Below are the code and all the weights of a small trained network. Each question names an input and a target symbol and asks about switching units off, where a switched-off unit gives its printed mean instead of its output.

import numpy as np


def w(rows, s, z=0):
    codes = np.array(rows[::2]) - 128.0
    scale = np.full(codes.shape[1], s)
    scale[-1] = z or s
    return codes * scale


def f(y):
    return np.maximum(y, 0)


def softmax(a):
    e = np.exp(a - a.max(-1, keepdims=True))
    return e / e.sum(-1, keepdims=True)


def log_softmax(a):
    a = a - a.max(-1, keepdims=True)
    return a - np.log(np.exp(a).sum(-1, keepdims=True))


def net(x, mask):
    ids = ['αγηθλμξπσω'.index(c) for c in x.split()]
    T = len(ids)
    res = E[ids] + P[:T]
    u = 0
    for l in range(2):
        q, k, v = (res @ M[l].T for M in (Q, K, V))
        z = softmax(np.where(np.tri(T) > 0, q @ k.T / 2**0.5, -1e9)) @ v
        res = res + np.where(mask[u], z, O[l][:, -1]) @ O[l][:, :-1]
        u += 1
        y = f(res @ A[l][:, :-1].T + A[l][:, -1])
        res = res + np.where(mask[u : u + 4], y, B[l][:, -1]) @ B[l][:, :-1]
        u += 4
    return log_softmax(res[-1] @ U[:, :-1].T + U[:, -1])


Q, K, V, O, A, B = {}, {}, {}, {}, {}, {}
E = w([
[164,146,82,126,167,84,174,178,201],'α',
[113,188,157,134,70,114,152,145,177],'γ',
[115,155,112,159,166,121,105,53,157],'η',
[144,78,81,126,25,30,111,129,88],'θ',
[139,72,48,146,134,192,155,164,252],'λ',
[46,116,136,155,165,158,253,118,112],'μ',
[75,52,95,116,182,223,161,204,156],'ξ',
[80,180,147,112,81,192,125,88,154],'π',
[192,169,128,131,143,187,99,150,114],'σ',
[72,192,106,53,134,113,98,157,46],'ω',
],0.017)
P = w([
[179,137,138,181,107,100,155,86,149],'0',
[184,132,139,147,122,103,151,88,152],'1',
[167,110,147,167,133,98,144,114,132],'2',
[157,112,122,170,155,109,152,123,128],'3',
[146,135,107,174,139,120,164,133,122],'4',
[151,133,88,189,148,133,172,138,107],'5',
[138,142,75,191,160,136,180,141,109],'6',
[133,150,62,182,179,152,175,144,106],'7',
[117,139,45,183,189,157,155,159,104],'8',
[112,141,51,195,201,156,157,177,92],'9',
[118,138,28,184,216,161,150,178,74],'10',
[117,167,11,174,222,166,152,180,76],'11',
[121,155,8,181,221,163,168,182,77],'12',
[122,163,4,164,194,154,200,158,94],'13',
],0.0042)
Q[0] = w([
[111,165,2,147,110,153,162,139,90],'L0H0',
[155,125,172,49,87,77,51,82,88],'L0H0',
],0.0088)
K[0] = w([
[81,157,3,105,104,102,123,128,73],'L0H0',
[80,231,78,79,191,161,110,162,142],'L0H0',
],0.0073)
V[0] = w([
[52,35,16,95,54,2,90,126,64],'L0H0',
[27,125,80,50,124,161,166,115,126],'L0H0',
],0.0041)
O[0] = w([
[115,95,156,52,137,65,2,125,141,156],'L0H0',
[99,84,182,201,133,130,87,130,70,254],'L0H0',
],0.0097,0.00078)
A[0] = w([
[63,142,222,108,182,254,135,137,149,13],'L0N0',
[255,132,89,240,183,128,154,100,155,2],'L0N1',
[226,124,71,117,105,175,129,138,97,129],'L0N2',
[120,176,145,147,147,144,148,171,57,186],'L0N3',
],0.0076,0.0023)
B[0] = w([
[199,117,46,46,93,102,202,110,40,224],'L0N0',
[113,190,1,235,119,106,143,136,107,255],'L0N1',
[170,39,54,163,106,202,26,159,213,209],'L0N2',
[115,223,165,127,146,201,84,96,38,221],'L0N3',
],0.008,0.0049)
Q[1] = w([
[177,229,70,185,76,146,119,72,149],'L1H0',
[99,221,112,254,111,218,172,94,112],'L1H0',
],0.0085)
K[1] = w([
[154,89,135,140,90,71,104,93,132],'L1H0',
[148,108,92,148,9,54,193,99,99],'L1H0',
],0.013)
V[1] = w([
[253,12,125,107,159,157,85,163,88],'L1H0',
[234,78,165,239,5,42,117,123,16],'L1H0',
],0.0046)
O[1] = w([
[111,136,3,213,68,178,202,175,62,3],'L1H0',
[148,63,92,23,203,93,121,178,195,167],'L1H0',
],0.008,0.0025)
A[1] = w([
[3,150,177,65,116,93,218,16,34,4],'L1N0',
[37,159,239,154,108,17,136,141,51,239],'L1N1',
[137,82,120,189,135,222,183,90,130,70],'L1N2',
[96,151,140,83,72,139,71,49,81,86],'L1N3',
],0.0081,0.0026)
B[1] = w([
[242,64,142,220,136,34,107,148,143,254],'L1N0',
[75,134,232,136,200,201,150,223,125,214],'L1N1',
[121,50,212,55,97,119,63,32,161,252],'L1N2',
[106,133,94,21,132,2,107,135,243,205],'L1N3',
],0.0088,0.0057)
U = w([
[193,140,37,140,145,133,184,223,125,137],'α',
[142,191,197,137,91,186,175,145,164,181],'γ',
[60,171,136,164,177,96,106,2,105,153],'η',
[81,120,108,161,87,106,111,133,73,171],'θ',
[101,55,130,175,131,137,112,137,214,22],'λ',
[182,97,149,170,158,134,144,127,113,41],'μ',
[110,93,115,73,129,141,176,109,100,253],'ξ',
[203,159,136,70,81,63,110,80,143,87],'π',
[199,175,147,153,94,174,34,113,100,127],'σ',
[122,121,138,93,161,124,77,162,136,88],'ω',
],0.0082,0.006)

Each question gives the input, a string of symbols that net reads in full, and the target symbol t.
The units are the heads (2 rows each of Q, K, V and O) and the neurons (one row each of A and B). Each row of codes is followed by its name. A weight is (code - 128) times the scale printed after its matrix; where a second scale follows, it is the last column's (O, A, B and U).
mask holds one flag per unit, layer by layer, with each layer's heads first. A switched-off unit (its flag False) gives its mean, the last column of its rows in O or B, instead of its output. The means were averaged over made-up inputs and are rounded, as every weight is.
A unit's drop is (log p(t) with every unit on - log p(t) with that unit switched off) / (log p(t) with every unit on - log p(t) with every unit switched off).
The circuit of an input: a set's keep is (log p(t) with only the set's units on - log p(t) with every unit switched off) / (log p(t) with every unit on - log p(t) with every unit switched off). Starting from all 10 units, units are removed one at a time, each time the one whose removal leaves the highest keep (on an exact tie, the one counted first), for as long as the keep stays at least 0.8.
circuit, biggest first: the units of the circuit, biggest drop first
most important unit: the unit with the biggest drop
top k neurons: the k neurons with the biggest drops, biggest first
top k neurons in layer l: the k neurons of layer l with the biggest drops, biggest first
drop of u: that unit's drop, to one decimal
input ξ ξ π θ θ λ ξ α σ λ γ ξ π γ, target γ: most important unit -> L0N1
input π ξ λ η α π λ ω, target ω: top 3 neurons -> (L1N1; L1N3; L0N3)
input α π α γ σ ξ α α γ, target γ: top 2 neurons in layer 0 -> (L0N0; L0N2)
input η λ σ γ π π ξ, target ξ: top 3 neurons -> (L0N0; L1N2; L1N0)
input γ η θ η η α ξ ξ η ξ π θ, target θ: circuit, biggest first -> (L1H0; L0H0; L0N1)
input γ σ ξ π λ η π ξ θ ξ σ μ, target α: top 4 neurons -> (L0N0; L1N2; L1N0; L0N3)
input ξ γ μ, target μ: top 2 neurons -> (L1N0; L0N2)
input θ ω λ μ γ ω λ μ ω α, target ω: top 3 neurons -> (L0N3; L0N0; L0N1)
input η γ γ ξ λ γ σ π θ ω π μ, target ω: top 2 neurons in layer 1 -> (L1N1; L1N3)
input θ ω π ξ θ, target θ: circuit, biggest first -> (L1H0; L0H0)
input σ ξ ω π ξ π ξ π π π π π, target π: top 3 neurons -> (L0N0; L1N3; L1N0)
input σ α σ σ σ α η μ θ σ π ξ η π, target ξ: top 2 neurons -> (L1N0; L0N1)
input θ σ ω π μ σ σ σ σ π μ, target α: top 3 neurons -> (L1N2; L0N2; L1N0)
input π α ξ θ γ γ η σ σ σ σ π, target α: circuit, biggest first -> (L1H0)
input π η π ξ η π, target π: top 3 neurons in layer 0 -> (L0N0; L0N2; L0N1)
input σ η γ θ σ γ, target α: drop of L0H0 -> -0.1
input θ ξ η γ γ η σ γ γ, target α: drop of L0N2 -> -0.2
input θ η γ σ π, target α: drop of L1N2 -> 0.4
input π α γ ξ μ π μ γ λ λ θ ω α, target ω: drop of L0N2 -> 0.2
input λ η η π ω θ, target ω: top neuron -> (L1N1)
